Here is a tiny trained network, its code and every weight. The questions are about switching its units off for an input and a class, where a switched-off unit gives its printed mean instead of its output.

import numpy as np


def w(rows, s, z=0):
    codes = np.array(rows[::2]) - 128.0
    scale = np.full(codes.shape[1], s)
    scale[-1] = z or s
    return codes * scale


def f(y):
    return np.maximum(y, 0)


def log_softmax(a):
    a = a - a.max(-1, keepdims=True)
    return a - np.log(np.exp(a).sum(-1, keepdims=True))


def net(x, mask):
    res = np.array(x, float).reshape(1, 4) / 4 @ E
    y = f(res @ A[0][:, :-1].T + A[0][:, -1])
    res = res + np.where(mask, y, B[0][:, -1]) @ B[0][:, :-1]
    return log_softmax(res[-1] @ U[:, :-1].T + U[:, -1])


A, B = {}, {}
E = w([
[196,185,177,212,53,159,144,192,118],'x0',
[165,211,125,110,188,74,86,156,239],'x1',
[138,131,129,149,141,100,116,117,106],'x2',
[252,97,157,66,94,79,164,82,145],'x3',
],0.012)
A[0] = w([
[215,145,162,64,107,69,139,88,169,102],'neuron 0',
[208,208,228,226,42,170,152,254,105,142],'neuron 1',
[177,224,101,114,208,101,62,168,250,133],'neuron 2',
[29,155,119,175,178,172,80,201,96,253],'neuron 3',
[95,86,91,81,143,99,168,46,151,197],'neuron 4',
[184,89,162,150,65,126,175,116,108,201],'neuron 5',
[145,212,136,112,183,84,71,161,242,140],'neuron 6',
[87,83,96,74,196,124,136,65,138,244],'neuron 7',
[236,86,161,87,104,92,190,41,157,170],'neuron 8',
],0.0092,0.0077)
B[0] = w([
[146,91,181,55,114,93,116,181,141,201],'neuron 0',
[134,209,117,152,21,72,200,164,119,248],'neuron 1',
[102,158,135,135,168,49,90,195,190,245],'neuron 2',
[4,110,36,165,110,101,186,46,154,242],'neuron 3',
[142,75,148,146,182,170,95,146,121,208],'neuron 4',
[180,142,145,88,78,153,153,105,92,197],'neuron 5',
[53,181,128,137,176,47,81,170,232,232],'neuron 6',
[163,85,96,98,233,182,124,91,127,230],'neuron 7',
[188,96,195,96,139,161,108,183,117,229],'neuron 8',
],0.013,0.018)
U = w([
[99,24,48,111,156,171,149,1,73,246],'0',
[88,131,88,159,27,141,186,46,85,180],'1',
[59,142,62,94,236,102,54,76,169,116],'2',
[82,199,88,209,112,81,127,165,165,77],'3',
[199,55,165,67,180,217,95,121,27,174],'4',
[219,147,183,69,42,176,152,123,59,124],'5',
[137,62,215,74,201,114,17,155,171,109],'6',
[162,166,174,40,83,51,111,217,138,3],'7',
],0.0089,0.004)

Each question gives the input, the list of numbers given to net, and the class t.
The units are the neurons (one row each of A and B). Each row of codes is followed by its name. A weight is (code - 128) times the scale printed after its matrix; where a second scale follows, it is the last column's (A, B and U).
mask holds one flag per neuron, in row order. A switched-off neuron (its flag False) gives its mean, the last column of its row in B, instead of its output. The means were averaged over made-up inputs and are rounded, as every weight is.
A unit's drop is (log p(t) with every unit on - log p(t) with that unit switched off) / (log p(t) with every unit on - log p(t) with every unit switched off).
The circuit of an input: a set's keep is (log p(t) with only the set's units on - log p(t) with every unit switched off) / (log p(t) with every unit on - log p(t) with every unit switched off). Starting from all 9 units, units are removed one at a time, each time the one whose removal leaves the highest keep (on an exact tie, the one counted first), for as long as the keep stays at least 0.8.
circuit, biggest first: the units of the circuit, biggest drop first
most important unit: the unit with the biggest drop
k most important neurons: the k neurons with the biggest drops, biggest first
drop when u is switched off: that unit's drop, to one decimal
input [-2,3,-4,2], class 6: circuit, biggest first : neuron 3; neuron 1
input [-1,-7,-4,4], class 4: most important unit : neuron 1
input [-2,6,5,1], class 6: 3 most important neurons : neuron 3; neuron 1; neuron 0
input [2,0,7,4], class 5: circuit, biggest first : neuron 6; neuron 2
input [0,0,1,8], class 4: 3 most important neurons : neuron 1; neuron 6; neuron 2
input [-5,-1,-8,7], class 4: 2 most important neurons : neuron 6; neuron 2
input [0,0,1,-8], class 0: 3 most important neurons : neuron 1; neuron 6; neuron 2
input [7,-1,7,2], class 5: 3 most important neurons : neuron 6; neuron 2; neuron 3
input [-7,4,-3,1], class 6: 2 most important neurons : neuron 3; neuron 4
input [5,-1,-4,-1], class 1: drop when neuron 6 is switched off : 0.2
input [-1,-2,2,-4], class 0: drop when neuron 2 is switched off : 0.2
input [-1,-4,1,-4], class 0: drop when neuron 1 is switched off : 0.1
input [-3,4,-4,2], class 6: drop when neuron 3 is switched off : 0.3
input [5,-5,3,0], class 1: most important unit : neuron 8
